Here is a tiny trained network, its code and every weight. The questions are about switching its units off for an input and a class, where a switched-off unit gives its printed mean instead of its output.

import numpy as np


def w(rows, s, z=0):
    codes = np.array(rows[::2]) - 128.0
    scale = np.full(codes.shape[1], s)
    scale[-1] = z or s
    return codes * scale


def norm(h):
    return h / np.sqrt((h * h).mean(-1, keepdims=True) + 1e-5)


def f(y):
    return np.maximum(y, 0)


def log_softmax(a):
    a = a - a.max(-1, keepdims=True)
    return a - np.log(np.exp(a).sum(-1, keepdims=True))


def net(x, mask):
    res = np.array(x, float).reshape(1, 2) / 4 @ E
    u = 0
    for l in range(4):
        y = f(norm(res) @ A[l][:, :-1].T + A[l][:, -1])
        res = res + np.where(mask[u : u + 8], y, B[l][:, -1]) @ B[l][:, :-1]
        u += 8
    return log_softmax(norm(res)[-1] @ U[:, :-1].T + U[:, -1])


A, B = {}, {}
E = w([
[206,128,207,2],'x0',
[26,75,194,100],'x1',
],0.0047)
A[0] = w([
[200,171,80,140,64],'L0N1',
[186,96,139,163,7],'L0N2',
[107,141,96,103,36],'L0N3',
[96,132,144,78,68],'L0N4',
[177,206,16,158,125],'L0N5',
[131,125,182,13,186],'L0N6',
[132,127,254,32,70],'L0N7',
[97,86,166,178,54],'L0N8',
],0.0073,0.0015)
B[0] = w([
[89,177,202,143,193],'L0N1',
[153,144,95,165,139],'L0N2',
[83,145,130,123,128],'L0N3',
[145,192,105,175,165],'L0N4',
[147,165,181,194,243],'L0N5',
[130,203,157,216,241],'L0N6',
[179,255,143,153,254],'L0N7',
[94,95,126,114,171],'L0N8',
],0.006,0.0054)
A[1] = w([
[75,107,157,132,149],'L1N1',
[93,170,84,216,28],'L1N2',
[3,20,197,156,195],'L1N3',
[107,49,122,112,26],'L1N4',
[121,185,186,50,158],'L1N5',
[162,136,215,58,254],'L1N6',
[118,234,89,166,188],'L1N7',
[165,202,108,69,161],'L1N8',
],0.0057,0.00086)
B[1] = w([
[71,90,123,133,154],'L1N1',
[192,70,141,43,215],'L1N2',
[6,98,116,123,196],'L1N3',
[87,221,30,137,137],'L1N4',
[196,136,136,189,177],'L1N5',
[106,135,246,141,169],'L1N6',
[205,58,195,142,253],'L1N7',
[109,89,133,254,172],'L1N8',
],0.0046,0.0058)
A[2] = w([
[175,147,124,121,248],'L2N1',
[142,142,121,117,38],'L2N2',
[113,248,167,143,228],'L2N3',
[96,96,138,191,74],'L2N4',
[116,118,150,185,124],'L2N5',
[114,89,127,124,99],'L2N6',
[145,155,131,169,187],'L2N7',
[128,162,110,104,51],'L2N8',
],0.013,0.0016)
B[2] = w([
[38,173,162,162,174],'L2N1',
[105,103,86,101,129],'L2N2',
[146,173,160,254,249],'L2N3',
[162,113,147,62,175],'L2N4',
[165,149,135,99,192],'L2N5',
[147,177,112,171,141],'L2N6',
[173,155,166,146,199],'L2N7',
[138,175,124,184,128],'L2N8',
],0.0084,0.012)
A[3] = w([
[180,131,148,104,2],'L3N1',
[102,113,203,97,149],'L3N2',
[197,127,197,131,131],'L3N3',
[207,182,87,70,169],'L3N4',
[153,1,103,95,137],'L3N5',
[176,141,102,101,64],'L3N6',
[145,154,177,85,128],'L3N7',
[148,170,73,193,127],'L3N8',
],0.0092,0.004)
B[3] = w([
[156,81,174,70,133],'L3N1',
[142,152,48,209,166],'L3N2',
[2,73,102,53,253],'L3N3',
[161,119,190,154,146],'L3N4',
[196,159,124,131,155],'L3N5',
[80,84,151,97,131],'L3N6',
[97,103,133,139,163],'L3N7',
[32,185,145,215,207],'L3N8',
],0.0057,0.0069)
U = w([
[25,81,31,101,193],'0',
[170,36,169,30,122],'1',
[249,93,5,88,112],'2',
[156,161,72,76,45],'3',
[145,166,86,56,2],'4',
[144,204,193,197,200],'5',
[146,147,82,91,3],'6',
],0.016,0.0081)

Each question gives the input, the list of numbers given to net, and the class t.
The units are the neurons (one row each of A and B). Each row of codes is followed by its name. A weight is (code - 128) times the scale printed after its matrix; where a second scale follows, it is the last column's (A, B and U).
mask holds one flag per neuron, layer by layer. A switched-off neuron (its flag False) gives its mean, the last column of its row in B, instead of its output. The means were averaged over made-up inputs and are rounded, as every weight is.
A unit's drop is (log p(t) with every unit on - log p(t) with that unit switched off) / (log p(t) with every unit on - log p(t) with every unit switched off).
unit that matters most: the unit with the biggest drop
top k neurons: the k neurons with the biggest drops, biggest first
k most important neurons of layer l: the k neurons of layer l with the biggest drops, biggest first
drop when u is switched off: that unit's drop, to one decimal
input [-1,5], class 0: 2 most important neurons of layer 0 => [L0N5, L0N1]
input [-3,0], class 1: unit that matters most => L0N7
input [-6,2], class 2: 2 most important neurons of layer 3 => [L3N5, L3N3]
input [-5,0], class 1: top 4 neurons => [L2N3, L0N7, L2N4, L2N1]
input [-1,0], class 1: top 2 neurons => [L0N7, L2N3]
input [-2,0], class 1: top 3 neurons => [L0N7, L2N3, L2N1]
input [-7,0], class 1: top 3 neurons => [L2N3, L2N4, L2N1]
input [-3,-1], class 1: top 3 neurons => [L0N7, L0N6, L2N3]
input [-6,4], class 0: top 2 neurons => [L0N7, L2N3]
input [-8,-1], class 1: drop when L2N7 is switched off => 0.0
input [-7,6], class 0: drop when L2N3 is switched off => 0.1
input [0,0], class 0: drop when L2N3 is switched off => 0.6
input [-2,3], class 0: drop when L2N3 is switched off => 0.2
input [-6,1], class 2: top neuron => [L2N3]
